K5: [146 136 124 132  94 136]
K84: [125 102 117 143 172 116]
K468: [120 145 145  95  95 145]
count K468: [95]
2
count K5: [135]
0
count K468: [145]
3

K838: [ 86 111 164 116]
K65: [ 85 158 153 124]
K792: [164  85  68 140]
K86: [ 86 196 196 196]
Table of tags by key:
[196] -> K453
[158] -> K523
[164] -> K727
[68] -> K759
[153] -> K970
join K65 2: 
K970
count K838: [111]
1
find: [ 86 111 164 116]
K838
find: [ 85 158 153 124]
K65
count K86: [87]
0
find: [164  85  68 140]
K792

K821: [103 118 117 100 131 131 106 155 130]
K464: [109 148 141  93 140 148 123 132 112]
K52: [142 115 128 116 153 127 115 164 129]
K130: [ 92  78  66 110 105 104 136 132 180]
K776: [ 98 140 225 105  83 127 131  98  76]
K485: [ 73 168 145  81 120 118 118 128 154]
K144: [132 117 121 126 116 140 158 140 114]
K214: [ 98 140 225 105  83 118 131  98  76]
K272: [142 119 142 141 142 142 114 124 128]
K848: [111  94 111 143 149 159  95 152 144]
K893: [110 108 176 107 122 107  96 127 116]
K566: [121 138 127 146 148 172 111  91 120]
tags:
[73] -> K496
[225] -> K642
[145] -> K986
join K485 2: 
K986
find: [ 73 168 145  81 120 118 118 128 154]
K485
count K272: [142]
4
count K52: [128]
1

K710: [155 155 128 152  90]
K511: [142 160 160  91 189]
K917: [108  67 126  90 165]
K932: [122  56 158  74 161]
K528: [112 107  85 113 107]
K607: [137 121 139 174 137]
K249: [129 169 169 151  80]
K990: [137 137 122 122 121]
K363: [167 145 167 143 167]
K35: [108 108 126  90  90]
K683: [124 203 162 142 113]
count K249: [169]
2
Table of tags by key:
[137] -> K169
[155] -> K603
[165] -> K546
[67] -> K810
join K917 1: 
K810
count K363: [142]
0
count K35: [90]
2
count K990: [123]
0
find: [137 121 139 174 137]
K607
find: [124 203 162 142 113]
K683

K519: [133 163 138 130 150 150 117 143 132 134 121 109 122 193 141 155 142 125
  97 136 127 123  52 148 116  95 155]
K329: [133 163 110  98 150 150 117 149 132 134 121 109 122 193 141 155 142 125
  97 136 127 123  52 148 116  95 155]
K826: [133 163 138  98 150 150 117 143 132 134 121 109 122 193 141 155 142 125
  97 136 127 123  52 148 116  95 155]
count K826: [117]
1
Table of tags by key:
[143] -> K405
[109] -> K110
[149] -> K289
[142] -> K823
[144] -> K279
join K826 7: 
K405

K245: [140 117 128 110 120 136 113 119 122 118 115 147 161 130  98 118 131 123
 126  95 105 151 138 140 111 150 159 114 118 112 124 127 104 131  97 116
 131 124 107 120 144 148 130 135 123 113 120 144 125 114 125  51 143 141
 112 125 117 118]
K762: [140 117 128 110 120 136 113 119 122 118 115 147 161 130  98 118 131 123
 126  95 105 151 138 140 111 150 159 114 118 112 124 127 104 131  97 116
 131 124 107 120 144 148 130 135 129 111 116 118 131 110 145 134  92 128
 127 137 126  85]
K881: [119 132 130 170 134 130 127 105 133 144 132 127 126 136 165 128 125 123
 129 157 148 101 124 170 140 108  79 151 119 110 128 133 154 111 169 148
 136 127 151 120 121 118 126 132 124 129 138 143 125 136 110  95 168 135
 126 122 124 179]
K179: [125 131 130 120 129 128 129 113 132 135 128 127 130 132 142 131 129 126
 127 125 135 124 127 139 125 117 104 137 125 123 127 130 129 120 139 138
 131 126 129 120 128 120 127 129 126 128 126 134 125 126 124 107 145 130
 127 125 126 127]
count K881: [170]
2
Table of tags by key:
[112] -> K738
[124] -> K909
[123] -> K781
[126] -> K672
[125] -> K10
[111] -> K41
join K762 37: 
K909
count K881: [127]
3

K556: [170 148 165 168 190  77 186  82  78  96  99  81 166  88 164 179 187 194
 194 154 183  84]
K845: [166  77 165 168 190  77 166  82 168  96  99 166 166  88 169 179 168 194
 166 154 183  84]
K282: [159  70 196 174 154 174 146  87  71  76 165  82 206  79 147 147 147 174
 174 199 157  71]
K211: [ 73 159 140 135  70 155  72 166 155 124 167 162 150 171 156  73  80  60
  76 142  70 120]
K432: [149 144  59  72 166 149 149 119 149 177  69 124  62 119  78 159 152 119
 152  72 159 119]
count K282: [147]
3
count K845: [166]
5
count K432: [119]
4
count K845: [167]
0
Table of tags by key:
[72] -> K793
[71] -> K718
[81] -> K446
[82] -> K241
[163] -> K565
[162] -> K842
join K282 11: 
K241
find: [159  70 196 174 154 174 146  87  71  76 165  82 206  79 147 147 147 174
 174 199 157  71]
K282

K760: [139 107 150 106 120 148 131 143 144]
K559: [110 139  84 134 139 134  84  95  71]
K521: [125 125 125 140 155 168 139  83 113]
count K559: [134]
2
Table of tags by key:
[84] -> K68
[139] -> K861
[109] -> K386
[110] -> K637
[83] -> K122
[140] -> K248
join K559 6: 
K68
find: [139 107 150 106 120 148 131 143 144]
K760
count K521: [125]
3
count K559: [139]
2
find: [110 139  84 134 139 134  84  95  71]
K559

K225: [113 147 105 134 145 146 113 131 129 122  53 126 129 128 105 129 144 131
 120 144 124 143 160 102 121 154 132 154 153 115 164 136 106 145 125 130
 140 135 117 147 140 133 110]
K998: [133  83 190 139 156 101 181 133 130 127 108 129 156 133 193 133 109 151
 130  98 126  97  53 156 159  74 158  90  52 149  58 104 156 125 152 102
  62 115 142  55 119 129 174]
K902: [113 147 105 134 145 146 113 131 129 122  53 126 129 128 105 127 144 131
 120 144 124 143  84 102 121 154 132 154 153 115 164 136 106 145 125 130
 140 118 117 147 134 133 110]
K246: [ 92 168 129 163 197 185 130 131 136 122 118 133 178 101 131 117 175 155
  87 169  99 143 174 119 128 179 193 193 142 121 194 144  74 190 146  89
 100 159  99 126 176 128 132]
K67: [116 122 119 136 124 137 140 117 139 116 192 126 144 126 132 131 146 156
 132 133 119 134 135 122 135 136 133 132 134 120 153 135 121 142 135 135
 112 111 135 105 137 121 113]
tags:
[153] -> K494
[133] -> K449
[116] -> K981
[115] -> K595
[113] -> K133
join K67 0: 
K981
count K998: [133]
4

K166: [172 105 172 172 105]
K772: [131  98 107 169  59]
K466: [181 171 175 101 143]
K733: [165 107 206 171 119]
K31: [164 144 164 194 144]
K318: [102 196  91 136 160]
K372: [ 59 107 104 156 163]
K181: [109  56 127  81 137]
tags:
[131] -> K489
[164] -> K949
[144] -> K85
[59] -> K69
[109] -> K293
[108] -> K783
[163] -> K828
join K31 0: 
K949
find: [164 144 164 194 144]
K31
count K166: [172]
3
find: [131  98 107 169  59]
K772
count K31: [164]
2

K328: [164  71 180  98]
K748: [175  97 166  73]
K979: [ 82  97 192 172]
K648: [142 197 141 135]
K526: [ 80 174 125 123]
K232: [ 66 201  83 153]
K14: [ 67 145 205 119]
Table of tags by key:
[125] -> K195
[166] -> K22
[73] -> K231
join K748 2: 
K22
find: [ 67 145 205 119]
K14
find: [ 66 201  83 153]
K232
count K648: [142]
1

K962: [157  44 185 121 148 130 105  83 125 179 155 104 136  91  95 105 175 213
 158  88 162 143 124 110 122 117 169 115 120  88 113  71]
K955: [157  44 185 121 148 130 105  83 162 179 155 104 136  83  95 105 175  83
 135  88 162 143 124 110 122 146 169 115 120  88  83  71]
K553: [ 88 224  66 145  94 122 144 183 136  65  86 152 117 168 154 130  75  31
 123 169  82 120 134 150 132  97  91 149 135 174 134 191]
count K955: [157]
1
count K955: [146]
1
count K955: [83]
4

K816: [ 92  65 173  89 191 172 101 110 170  85 171 125 139 111 189 124 137 150
 183 151  90 122 101 101 104 101 122 164  97  70 151  68 112 185 122 199
 114  58  97  58 136 198 183]
K581: [200  76 163  60  88  67  88  83  93 161 103 105  78 199 180  62 157 185
 154 105 181 144 175 187 144 104 118 158 163 182 194  87  93 157  99 168
 121 156 117  75 188 164  99]
K374: [163 168 185  60 122 148 191 124  80 101 139  67 195 143 196 132 146 163
 198 168 150 157  78 101  96 136 140 163 100  99 147 190 196 145 137 167
 163 198 167 140 138 124 113]
K548: [129 174 137 161 111 104 114 158 102  79 104 192 192 103 100  86 170 166
 178 155 194 152  68 143  76  84 184 128 159 123 174 104  74 120 172  82
 113 153 164 195  81  91 155]
tags:
[146] -> K720
[137] -> K64
[139] -> K667
[170] -> K812
[145] -> K963
[147] -> K885
[138] -> K589
join K374 16: 
K720
find: [129 174 137 161 111 104 114 158 102  79 104 192 192 103 100  86 170 166
 178 155 194 152  68 143  76  84 184 128 159 123 174 104  74 120 172  82
 113 153 164 195  81  91 155]
K548
count K816: [101]
4
count K581: [144]
2
find: [ 92  65 173  89 191 172 101 110 170  85 171 125 139 111 189 124 137 150
 183 151  90 122 101 101 104 101 122 164  97  70 151  68 112 185 122 199
 114  58  97  58 136 198 183]
K816
count K816: [164]
1
count K374: [163]
4

K143: [ 83 131 108 165 114 173 151 140  89 122 119]
K317: [198 140 186  66 123  91 104  89 167 181 147]
K543: [198 140 187  65 122  92 104  88 166 182 147]
K452: [160 127 124 139 178  97 127 164 181 102 142]
K665: [ 81 131 107 167 114 174 152 141  88 121 119]
K854: [157 127 120 145 182  99 129 170 181  98 143]
K635: [ 98 135 126 145 104 168 144 122  91 142 123]
K376: [ 83 131 110 162 111 173 150 136  87 125 119]
K606: [ 89 139  99 179 139 165 154 162 108 104 125]
tags:
[123] -> K622
[114] -> K987
[179] -> K889
[178] -> K867
[122] -> K435
[139] -> K354
[162] -> K994
join K606 4: 
K354
count K606: [139]
2

